cols: B Q Y L S X E J A R
Z944: [179 127 171 137 118 175 150 128 148 132]
Z359: [132 174 105 180 171 114 166 174 180 125]
Z741: [133  96 157  95  92 121  90  93  90 133]
Z21: [152  92 173 103  96 149 103 100 109 127]
Z127: [130  89 151  89  89 114  92  91  81 133]
Z659: [ 93 149 116 142 137 145 104 139 149 118]
Z827: [116 166  93 158 168 117 155 171 150 128]
Z246: [187 110 178 125 111 182 132 109 132 133]
Z457: [130  84 144  81  87 156  89  88  94 133]
step -1: [91 81] | [90 80]
down: [171 109  88] | J
down: [103  92 104 155 132  89] | E
down: [127 174  96  92  89 149 166] | Q
down: [139 171] | J

cols: K V D C H N Z F T U
Z301: [140 138 146 142 138 144 138 112 136 152]
Z944: [131 133 125 131 131 134 156 149 122 114]
Z827: [134 131 131 125 132 122 156 114 149 131]
Z741: [133 121 114 128 137 133 131 132 120 119]
Z180: [135 133 125 131 131 134 129 149 122 114]
then: [137 133] | [131]
order: [156 149 122 114 131 133 125 131 131 134] | Z944

cols: buved ripu movo gido Kapo zasup loba
Z457: [149 150 133 133  91 108  77]
Z21: [123 133 101 142 145 123 118]
Z359: [133 140 125 143 109 115 111]
Z827: [ 79 156 116 132 109 122  79]
again Z827:  | [79]
again Z21:  | [123]
down: [ 77 118 111] | loba
step +1: [133 101] | [134 102]

cols: Buv zanu fut nat dep mun Dege
Z301: [156 136 177  84 118  71 121]
Z127: [173 166 141 137 120 140 148]
Z246: [ 81 124  93  71 146 165  68]
step +1: [ 81 124  93  71] | [ 82 125  94  72]
step +1: [173] | [174]
down: [141  93] | fut
step -1: [118  71] | [117  70]

cols: kune nadum lekav Goz Femo vure Ged Zeviz pive
Z827: [139 147 129 139 128 142 142 127 124]
Z180: [140 154 127 135 160 147 128 128 127]
Z667: [139 127 139 139 143 124 129 128 147]
Z457: [147 135 127 128 128 160 154 140 128]
again Z667:  | [139]
order: [139 142 142 127 147 124 139 128 129] | Z827
again Z457:  | [128]
order: [124 129 128 147 139 127 139 139 143] | Z667
down: [139 140] | kune
order: [127 128 128 128 135 140 147 154 160] | Z457
which: [147 135 127 128 128 160 154 140 128] | Z457

cols: kes lubo Zefi Lasur tos Nuf gub zak
Z659: [111 141  96 110 114 151 183 106]
Z359: [119 140  94 109 100 148 183 100]
Z127: [111 141  96 110 114 151 186  99]
Z827: [115 141  95 149 107 109 184 110]
Z246: [115 141  95 109 107 149 184 102]
step +1: [151] | [152]
then: [109 107 149 184] | [102]
which: [111 141  96 110 114 151 186  99] | Z127

cols: kup meken bes nunu povan Lela dad
Z21: [162 143 151  95 108 130 123]
Z246: [144 110 163 131 111 127 115]
Z944: [117  87 146 127 101 135 121]
Z457: [130 137 129 136 144 124 125]
Z127: [144 110 163 131 111 123 115]
Z359: [151 166 164  90 150 129 131]
Z667: [155 124 108 129 169 169 146]
Z180: [136 115 125 122 138 114 134]
Z827: [178 129 101 111 133 121 135]
Z659: [136 126 125 122 138 114 134]
Z741: [138 116 120 100 160 138 126]
again Z667:  | [169]
then: [162 143 151  95 108] | [130]

cols: nuv fafe duvak Veviv sisap Tirad lalob vev
Z21: [127 132 136 128 147 133 119 126]
Z667: [127 132 136 132 128 147 133 117]
Z246: [127 132 136 128 147 133 132 144]
Z359: [118 126 127 128 132 133 147 136]
step +1: [118] | [119]
order: [136 128 147 133 132 144 127 132] | Z246
order: [119 126 127 128 132 133 136 147] | Z21
then: [128 147 133 132] | [144]

cols: Zogos les buf gona lipu Pazo lat feza
Z667: [124 173 127 134 154 134 152 134]
Z246: [124 173 127 134 116 145 156 123]
Z944: [173 127 135 134 128 112 175 110]
Z659: [121 119 134 134 128 112 175 110]
step -1: [127] | [126]
again Z667:  | [134]
then: [127 135 134 128 112 175] | [110]
which: [173 127 135 134 128 112 175 110] | Z944
which: [124 173 127 134 154 134 152 134] | Z667
again Z659:  | [134]
then: [173 127 135 134 128] | [112]

cols: defo fide lunob bem pivur
Z180: [178 159 119 129 132]
Z667: [159 132 119 178 130]
Z21: [105  84 134 138 136]
order: [119 129 132 178 159] | Z180
order: [178 132 119 159 130] | Z667
down: [130 136] | pivur
step +1: [178 159] | [179 160]
then: [159 132 119] | [178]

cols: gebof Felu Kem noz zit venes tabi
Z246: [ 91 127 107 106 104 155 105]
Z301: [126 122 128 133 121 120 136]
Z659: [121 117 125 128 118 118 124]
Z667: [121 118 126 131 115 121 129]
Z21: [111 125 120 121 116 140 113]
Z741: [126 130 124 117 116 143 112]
Z457: [149 134 143 142 142 126 128]
Z127: [ 82 125 103 105 105 155  96]
Z359: [143 142 142 149 134 134 175]
Z827: [ 77 128  98 101 109 156  98]
step -1: [134] | [133]
then: [143 142 142 149 134] | [134]
step +1: [117] | [118]
down: [116 142 105] | zit

cols: G W P M
Z301: [117 127 124 140]
Z827: [124 140 128 117]
Z359: [117 127 139  91]
order: [140 124 128 117] | Z827
order: [140 124 127 117] | Z301
which: [117 127 124 140] | Z301
down: [127 140] | W

cols: venov Zele sof lofif
Z21: [122 168 188 140]
Z180: [106 164 152 128]
Z246: [137  99 122 167]
Z667: [148 125 125 125]
Z301: [160 137  81 125]
Z827: [ 92 168 188 140]
Z457: [106 108 144 127]
again Z667:  | [125]
order: [140 188 168 122] | Z21

cols: Ruk Basa sezud rizov romet reme
Z667: [136 154 154 154 126 120]
Z659: [136 154 128 144 123 120]
Z21: [136 154 128 144 126  89]
Z827: [123 144 127 154 120 136]
Z301: [127 154 136 126  89 144]
down: [126 123 126 120] | romet
order: [128 144 123 120 136 154] | Z659
order: [120 126 136 154 154 154] | Z667
which: [136 154 128 144 123 120] | Z659
which: [123 144 127 154 120 136] | Z827
again Z667:  | [154]
order: [ 89 136 154 128 144 126] | Z21

cols: Kog lapin tok boz
Z180: [144 100 113  97]
Z21: [138 155 155 126]
Z741: [124 124 126 124]
Z659: [126  99 144 117]
again Z741:  | [124]
step +1: [126  99 144] | [127 100 145]
again Z21:  | [155]

cols: duz zeki patu Movip todu
Z827: [120 121 121 129 121]
Z246: [134 124 127 122 127]
Z741: [129 128 142 140 118]
Z301: [127 116 172 152 128]
Z944: [133 124 131 141 115]
Z457: [106 128 167 127 119]
Z21: [131 121 113 127 138]
Z127: [119 112 150 125 125]
Z667: [129 119 146 145 130]
Z180: [123 124 133 129 125]
again Z246:  | [127]
step +1: [124] | [125]
down: [146 133] | patu

cols: nata keru gosup Zab depo zez tigat teze Vipo
Z21: [134 138 123 160 109 107 127 124 145]
Z180: [110 142 114 129 138 137 140  83 146]
Z667: [120 146 104 127 146  98 135  84 124]
Z301: [128  94 124 110 142 114 129 139 151]
Z827: [128 121 131 114  90 153 122 119 123]
Z246: [128  94 124 110 142 137 140  83 101]
step -1: [124 110] | [123 109]
down: [121  94] | keru
step +1: [135] | [136]
then: [110 142 114 129 139] | [151]

cols: Dopov Vatu vala Negez nizun saze nul
Z21: [113  76 109  94  80 142 126]
Z127: [ 77 126 109  94  80 113 142]
Z301: [138 162 162 162 170 141 133]
again Z301:  | [162]
down: [142 113] | saze
order: [133 138 162 162 162 170 141] | Z301
step +1: [138 162 162] | [139 163 163]
then: [ 94  80 142] | [126]
order: [ 76  80  94 109 113 126 142] | Z21
which: [113  76 109  94  80 142 126] | Z21

cols: mubom Vore ralob sidu natud
Z301: [110 111 110 110 136]
Z827: [178 178 178 178 104]
Z659: [145 147 147  99 151]
Z359: [ 94  99 147 147 151]
Z667: [141 141 142 135 120]
Z944: [178 104 178 179 178]
Z180: [122 123 123 120 127]
Z457: [145 147 147 137 111]
then: [147 147  99] | [151]
step -1: [178 178 178] | [177 177 177]
again Z827:  | [178]
step -1: [145 147] | [144 146]
order: [104 178 178 178 178] | Z827
order: [127 122 123 123 120] | Z180
step -1: [178] | [177]

cols: befo sesa teteg dus
Z246: [158 137 124 129]
Z359: [ 86  98 134 113]
Z827: [ 79 105 154 100]
Z741: [136 145 137 103]
Z21: [144 148 126 146]
Z659: [157 144 142 139]
Z301: [167 136 144 168]
Z127: [151 163 151 120]
Z667: [ 87 117 100 128]
Z457: [ 85 160 100 171]
step -1: [148 126] | [147 125]
again Z127:  | [151]
down: [151 100 100] | teteg
then: [136 144] | [168]

cols: guve fab Rusi sev tupa mek vos bemu
Z944: [113 113 135 132 113 114 126 113]
Z21: [108 175 100  98  98 179 168 179]
Z457: [179  80 181 181 181  81  93  80]
Z827: [126 108 162 162 162 162 126  98]
Z301: [168 104 170 170 170  95 118  95]
again Z944:  | [113]
which: [126 108 162 162 162 162 126  98] | Z827
down: [108 179] | guve
which: [108 175 100  98  98 179 168 179] | Z21
which: [179  80 181 181 181  81  93  80] | Z457

cols: sumik Dulib bil vumi tezil Desin Kekil rimo
Z741: [138  80 162 172 148 128 149 131]
Z301: [108 134 117 110 104 152 112  99]
Z944: [132 101 123 138 109  99 121  88]
order: [104 152 112  99 108 134 117 110] | Z301
down: [162 117] | bil
down: [110 138] | vumi
step +1: [138  80 162 172] | [139  81 163 173]

cols: fezo Zame zir gonid fufe reg zito lupo vates mir
Z741: [127 130 131 120 139 121  83 106 168 170]
Z827: [124 130 102 136 132 147 136 140 134 128]
Z659: [130 131 139 106 120  83 121 169 170 127]
order: [128 134 140 136 147 132 136 102 130 124] | Z827
order: [ 83 168 130 121 127 131 170 139 120 106] | Z741
then: [130 131 139 106 120  83] | [121]
then: [130 102 136 132 147 136 140 134] | [128]
then: [136 140] | [134]
then: [121 169] | [170]
down: [121 147] | reg

cols: Mok pekov supas dut Gusim visim koles bisup nolon
Z659: [132 129 133 124 124 141 133 128 125]
Z127: [118 133 134 124 133 119 124 130 126]
Z359: [ 84 144 152 151 126 111 146 130 108]
Z246: [128 129 118 130 124 123 129 138 120]
Z457: [136 119 122 145 131 125 129 147 129]
Z301: [130 129 118 118 137 118 128 129 118]
Z667: [ 84 144 152 151 126 111 146 130 124]
Z944: [137 118 120 123 128 129 129 129 124]
Z21: [137 118 120 123 128 129 118 101 127]
Z827: [150 139 128 126 120 140 126 120 141]
again Z944:  | [129]
which: [137 118 120 123 128 129 129 129 124] | Z944
order: [128 129 129 129 124 137 118 120 123] | Z944
step -1: [129 129] | [128 128]
order: [118 118 118 118 128 129 129 130 137] | Z301
again Z21:  | [118]

cols: tevet Bupup gizo vepuz bigoz dazo
Z741: [150 150 102 109 118 113]
Z246: [154 142 103 131 103 141]
Z667: [150 150 102 109 105 113]
Z180: [148 136 116  86 142 128]
Z21: [147 143  82 134 119 125]
Z944: [148 142  86 136 116 129]
order: [129 116 136  86 142 148] | Z944
down: [141 113 128] | dazo

cols: kag tufi nutum zezol gove tigi zosik lerin
Z301: [ 81 107 152 125 170 144 171 113]
Z659: [ 81 107 152 125 170 170 129  83]
Z127: [142 140 136 119 135 112 136 123]
Z944: [139 119 128 114 146 121 155 137]
Z359: [107 150 170 122 110  81 152 125]
Z827: [ 81 107 152 125 170 109 122 150]
step +1: [110  81] | [111  82]
order: [ 83 129 170 170 125 152 107  81] | Z659
again Z127:  | [136]
order: [ 81 107 109 122 125 150 152 170] | Z827

cols: Libef nof bomas mena
Z180: [117 116 173 146]
Z301: [170 147 177 101]
Z667: [170 147 177 146]
down: [116 147] | nof
step +1: [170 147 177] | [171 148 178]
down: [101 146] | mena

cols: Git Kez vetuf fiso tivim sizam nudaz vopid Tiko sovep
Z359: [126 135 113 151 106 109 120 148 120  94]
Z21: [144  94  92 120 140 113 128 140 140  92]
Z827: [101 177 104 157 109 132 120 129 146 145]
Z457: [140 112 123 135 111 108 125 148 112  87]
Z659: [137 116 140 105 140 143 137 112 133 153]
Z741: [128 125 142 107 151 148 135 107 137 164]
Z944: [149 125 135 123 112 112 111  87 108 140]
Z246: [143 100 150  99 153 139 137 114 125 143]
then: [106 109 120] | [148]
order: [135 111 108 125 148 112  87 140 112 123] | Z457
again Z246:  | [143]
then: [107 137] | [164]
again Z457:  | [112]

cols: Maren mov zes Loza Buse Disag Pizo kalip pup nadig
Z246: [112 148  81 142 145 137 131 137 119 107]
Z659: [131 137  81 142 146 112 146 146 146 107]
Z827: [142 119 112 130 137 137 145  81 107 148]
Z127: [112 148  81 142 145 118 131 137 119 107]
order: [ 81 107 112 119 131 137 137 142 145 148] | Z246
step -1: [131] | [130]
then: [112 146 146 146] | [107]
then: [131 137  81 142] | [146]
order: [112 131 142 118 107 137 145 148  81 119] | Z127
again Z659:  | [146]
step -1: [137] | [136]

cols: Mon dedu tuzo sapa Keb Leb vuza tukav
Z944: [142 179 160 122 151 126 134 143]
Z659: [122 137 120 134 127 133 140 148]
Z359: [151 122 179 160 142 128 142 161]
Z301: [142 179 160 122 159 126 134 143]
down: [160 120 179] | tuzo
then: [142 179 160 122 151] | [126]

cols: bet Rekeb mudo fitef
Z21: [109  70 151 116]
Z659: [114  87 150 135]
Z180: [128  90 134 135]
Z359: [106  85 143 121]
Z667: [117  93 117 117]
Z741: [110  94 183 114]
Z827: [120  90 136 110]
Z301: [114  87 136 150]
Z127: [ 94  92 140 160]
down: [87 90 85 93 94 90 87 92] | Rekeb
order: [150 114 135  87] | Z659
again Z667:  | [117]
order: [150 136  87 114] | Z301
step +1: [136] | [137]
step -1: [ 87 150] | [ 86 149]

